Below are the code and all the weights of a small trained network. Each question names an input and a target symbol and asks about switching units off, where a switched-off unit gives its printed mean instead of its output.

import numpy as np


def w(rows, s, z=0):
    codes = np.array(rows[::2]) - 128.0
    scale = np.full(codes.shape[1], s)
    scale[-1] = z or s
    return codes * scale


def f(y):
    return y / 2 * (1 + np.tanh(0.7978845608 * (y + 0.044715 * y**3)))


def softmax(a):
    e = np.exp(a - a.max(-1, keepdims=True))
    return e / e.sum(-1, keepdims=True)


def log_softmax(a):
    a = a - a.max(-1, keepdims=True)
    return a - np.log(np.exp(a).sum(-1, keepdims=True))


def net(x, mask):
    ids = ['βεηθξτφψ'.index(c) for c in x.split()]
    T = len(ids)
    res = E[ids] + P[:T]
    u = 0
    for l in range(3):
        q, k, v = (res @ M[l].T for M in (Q, K, V))
        z = softmax(np.where(np.tri(T) > 0, q @ k.T / 3**0.5, -1e9)) @ v
        res = res + np.where(mask[u], z, O[l][:, -1]) @ O[l][:, :-1]
        u += 1
        y = f(res @ A[l][:, :-1].T + A[l][:, -1])
        res = res + np.where(mask[u : u + 12], y, B[l][:, -1]) @ B[l][:, :-1]
        u += 12
    return log_softmax(res[-1] @ U[:, :-1].T + U[:, -1])


Q, K, V, O, A, B = {}, {}, {}, {}, {}, {}
E = w([
[160,124,158,174,108,138],'β',
[83,86,40,254,124,124],'ε',
[235,158,184,107,104,83],'η',
[132,27,175,157,163,137],'θ',
[91,73,147,81,77,148],'ξ',
[103,32,31,111,123,67],'τ',
[109,156,86,122,114,17],'φ',
[129,165,50,191,133,17],'ψ',
],0.0096)
P = w([
[160,217,112,68,215,253],'0',
[150,170,124,90,199,238],'1',
[174,134,131,104,184,206],'2',
[171,116,141,114,161,188],'3',
[170,103,147,125,145,165],'4',
[164,92,150,131,125,150],'5',
[158,85,155,139,108,136],'6',
[158,79,160,144,90,120],'7',
[142,71,175,153,77,112],'8',
[138,72,177,159,61,94],'9',
[125,64,189,168,48,89],'10',
[116,62,191,174,33,75],'11',
[105,50,205,179,24,68],'12',
[103,45,206,177,14,48],'13',
],0.0049)
Q[0] = w([
[34,214,116,139,200,182],'L0H0',
[202,26,163,184,31,65],'L0H0',
[91,254,41,88,118,198],'L0H0',
],0.016)
K[0] = w([
[187,162,43,89,168,198],'L0H0',
[118,48,157,150,73,50],'L0H0',
[100,123,115,63,251,151],'L0H0',
],0.014)
V[0] = w([
[132,178,93,141,156,176],'L0H0',
[130,121,115,9,201,104],'L0H0',
[85,44,60,176,139,114],'L0H0',
],0.013)
O[0] = w([
[140,163,86,52,187,119,98],'L0H0',
[53,254,65,153,72,179,33],'L0H0',
[19,125,212,101,198,136,254],'L0H0',
],0.0082,0.0072)
A[0] = w([
[86,146,175,158,74,75,114],'L0N0',
[76,139,110,199,98,184,134],'L0N1',
[92,113,133,93,165,141,92],'L0N2',
[157,171,140,94,166,49,143],'L0N3',
[94,101,126,41,48,118,233],'L0N4',
[138,72,140,100,144,205,180],'L0N5',
[162,76,115,129,123,105,3],'L0N6',
[206,91,157,126,177,212,132],'L0N7',
[144,74,83,117,54,118,119],'L0N8',
[219,213,254,153,163,154,94],'L0N9',
[152,203,237,147,140,157,225],'L0N10',
[89,154,45,218,81,56,112],'L0N11',
],0.0085,0.0029)
B[0] = w([
[50,74,198,155,123,132,197],'L0N0',
[181,132,124,129,207,107,127],'L0N1',
[196,131,82,135,84,133,191],'L0N2',
[93,210,184,115,150,46,137],'L0N3',
[147,61,138,2,185,164,173],'L0N4',
[225,139,94,82,154,163,255],'L0N5',
[130,107,96,169,45,72,149],'L0N6',
[218,203,125,161,153,63,216],'L0N7',
[219,104,115,103,116,90,127],'L0N8',
[60,54,136,150,217,165,164],'L0N9',
[85,123,169,65,239,180,184],'L0N10',
[112,110,177,70,188,69,126],'L0N11',
],0.0093,0.0041)
Q[1] = w([
[95,154,115,181,4,189],'L1H0',
[97,181,156,109,63,86],'L1H0',
[143,102,93,188,184,74],'L1H0',
],0.015)
K[1] = w([
[169,247,99,105,172,183],'L1H0',
[116,157,84,192,123,155],'L1H0',
[152,84,157,146,207,113],'L1H0',
],0.014)
V[1] = w([
[100,73,55,162,154,46],'L1H0',
[125,155,98,245,156,140],'L1H0',
[203,124,68,123,129,144],'L1H0',
],0.011)
O[1] = w([
[77,146,81,137,253,137,188],'L1H0',
[159,99,151,74,226,56,2],'L1H0',
[90,128,218,94,141,149,77],'L1H0',
],0.0071,0.0064)
A[1] = w([
[78,157,133,177,179,166,212],'L1N0',
[112,104,79,90,100,134,203],'L1N1',
[177,152,141,156,85,136,51],'L1N2',
[78,154,130,99,82,83,197],'L1N3',
[49,163,146,97,114,43,159],'L1N4',
[105,135,167,98,72,185,27],'L1N5',
[136,113,171,160,135,130,168],'L1N6',
[246,132,84,175,103,96,107],'L1N7',
[112,170,136,188,151,100,25],'L1N8',
[136,134,135,115,204,66,79],'L1N9',
[145,170,114,134,118,166,164],'L1N10',
[73,120,127,84,158,106,251],'L1N11',
],0.011,0.0019)
B[1] = w([
[196,175,115,196,124,196,219],'L1N0',
[142,91,104,106,155,177,150],'L1N1',
[143,155,98,143,34,114,132],'L1N2',
[186,120,188,127,118,160,130],'L1N3',
[213,97,187,133,65,156,159],'L1N4',
[203,77,132,125,135,88,174],'L1N5',
[90,134,174,118,134,112,219],'L1N6',
[129,174,72,144,131,7,141],'L1N7',
[140,123,46,171,91,101,149],'L1N8',
[185,52,139,69,124,102,254],'L1N9',
[111,148,127,76,131,143,127],'L1N10',
[143,111,147,173,120,167,200],'L1N11',
],0.012,0.0067)
Q[2] = w([
[124,58,77,99,176,196],'L2H0',
[254,89,114,196,99,155],'L2H0',
[219,94,188,217,205,142],'L2H0',
],0.0099)
K[2] = w([
[153,144,145,228,152,255],'L2H0',
[104,4,147,198,52,107],'L2H0',
[38,14,169,204,141,90],'L2H0',
],0.0084)
V[2] = w([
[103,38,144,74,64,118],'L2H0',
[73,135,118,30,172,153],'L2H0',
[106,77,1,169,99,98],'L2H0',
],0.0099)
O[2] = w([
[93,199,117,111,88,194,185],'L2H0',
[119,70,155,223,108,168,1],'L2H0',
[254,152,136,108,173,174,107],'L2H0',
],0.0082,0.012)
A[2] = w([
[108,229,135,181,93,90,216],'L2N0',
[169,90,119,65,173,97,88],'L2N1',
[131,65,112,160,99,16,8],'L2N2',
[113,96,172,122,210,123,115],'L2N3',
[1,144,116,157,184,147,164],'L2N4',
[191,120,165,163,71,172,35],'L2N5',
[47,84,130,193,143,44,115],'L2N6',
[168,169,228,180,100,117,254],'L2N7',
[150,132,149,36,136,66,118],'L2N8',
[84,153,119,103,210,128,117],'L2N9',
[105,91,117,144,36,139,126],'L2N10',
[139,86,218,115,166,170,30],'L2N11',
],0.0097,0.0035)
B[2] = w([
[103,47,83,145,178,84,147],'L2N0',
[90,87,171,49,115,108,254],'L2N1',
[200,167,1,100,116,203,164],'L2N2',
[104,161,158,54,118,156,230],'L2N3',
[170,210,191,240,186,78,159],'L2N4',
[63,230,141,35,137,93,174],'L2N5',
[227,145,205,112,37,96,168],'L2N6',
[117,23,84,142,36,172,184],'L2N7',
[135,159,107,213,76,171,243],'L2N8',
[42,205,79,104,112,158,156],'L2N9',
[35,94,122,189,205,94,164],'L2N10',
[174,124,70,153,243,78,215],'L2N11',
],0.011)
U = w([
[195,138,166,107,57,198,84],'β',
[137,87,133,60,185,65,114],'ε',
[163,138,52,141,124,73,89],'η',
[149,155,225,160,121,99,117],'θ',
[71,62,118,168,97,125,252],'ξ',
[157,164,110,177,163,253,189],'τ',
[108,196,93,138,159,24,87],'φ',
[83,215,129,84,129,118,66],'ψ',
],0.0044,0.0024)

Each question gives the input, a string of symbols that net reads in full, and the target symbol t.
The units are the heads (3 rows each of Q, K, V and O) and the neurons (one row each of A and B). Each row of codes is followed by its name. A weight is (code - 128) times the scale printed after its matrix; where a second scale follows, it is the last column's (O, A, B and U).
mask holds one flag per unit, layer by layer, with each layer's heads first. A switched-off unit (its flag False) gives its mean, the last column of its rows in O or B, instead of its output. The means were averaged over made-up inputs and are rounded, as every weight is.
A unit's drop is (log p(t) with every unit on - log p(t) with that unit switched off) / (log p(t) with every unit on - log p(t) with every unit switched off).
The circuit of an input: a set's keep is (log p(t) with only the set's units on - log p(t) with every unit switched off) / (log p(t) with every unit on - log p(t) with every unit switched off). Starting from the 12 units with the biggest drops (on a tie, the unit counted first), units are removed one at a time, each time the one whose removal leaves the highest keep (on an exact tie, the one counted first), for as long as the keep stays at least 0.8.
units of the circuit, in order: the units of the circuit, biggest drop first
top k neurons: the k neurons with the biggest drops, biggest first
k most important neurons of layer l: the k neurons of layer l with the biggest drops, biggest first
input ξ ξ ψ ξ θ ε β θ θ ε τ ε, target τ: units of the circuit, in order	L1H0, L0N4, L0H0, L1N0
input θ τ ε, target ε: units of the circuit, in order	L0H0, L0N1, L1H0, L1N9
input θ ε θ τ τ θ ψ θ, target ψ: top 3 neurons	L0N5, L0N7, L0N0
input ε ε ε θ τ θ τ τ θ, target τ: 3 most important neurons of layer 1	L1N0, L1N11, L1N9
input ε ψ ε τ ε ε ε τ η, target τ: units of the circuit, in order	L1N0, L1H0, L0N10, L0N9
input ε ξ η θ, target η: most important neuron of layer 0	L0N7
input θ φ ψ ε τ ε ε β β ξ ε θ ψ ξ, target β: units of the circuit, in order	L2H0, L1H0, L0N4
input θ ε θ θ τ ε η ε β ε, target β: top 2 neurons	L0N9, L0N10
input φ φ ξ η ε φ ψ θ θ ε τ τ θ, target τ: top 3 neurons	L0N7, L1N0, L0N5
input θ ξ ε, target ε: top 2 neurons	L0N11, L0N1
input ψ ε β τ τ ξ ε η η, target η: units of the circuit, in order	L0H0, L1N7, L2N2
input ε φ ε φ β ε η ε ψ ψ β, target ψ: top 2 neurons	L0N7, L1N4
input ε τ ε ε η τ θ θ β η, target β: 3 most important neurons of layer 0	L0N9, L0N7, L0N8
input θ τ τ τ η ψ β τ η ε τ θ ε θ, target ε: units of the circuit, in order	L0H0, L2N11
input θ η φ ε ξ φ φ φ η ξ, target ξ: top 4 neurons	L0N5, L1N4, L1N11, L2N10
input θ ε ε ε θ τ ε ξ θ η β, target η: units of the circuit, in order	L0H0, L1N7, L1H0, L2N2
input ε τ θ θ ε τ, target θ: 4 most important neurons of layer 1	L1N0, L1N4, L1N9, L1N8
input ξ θ ψ φ η ξ θ, target ξ: top 2 neurons	L0N4, L1N0
input β θ ε η θ τ β ε ε ε τ θ θ η, target θ: top 2 neurons	L0N9, L0N0
input β ψ β θ ψ τ ε θ ξ ε ψ, target β: most important neuron of layer 2	L2N8
input φ ε θ ε ψ τ ψ ε ε ξ ξ, target ψ: top 2 neurons	L0N4, L2N5
input ε β τ η η τ ψ η η β θ ε θ η, target θ: 2 most important neurons of layer 2	L2N4, L2N6
input θ θ ε η, target ε: 2 most important neurons of layer 2	L2N11, L2N1
input τ φ τ ξ, target ξ: top 2 neurons	L1N4, L0N4
input φ η ε η ψ ε ε β θ, target β: top 3 neurons	L0N7, L1N0, L2N6
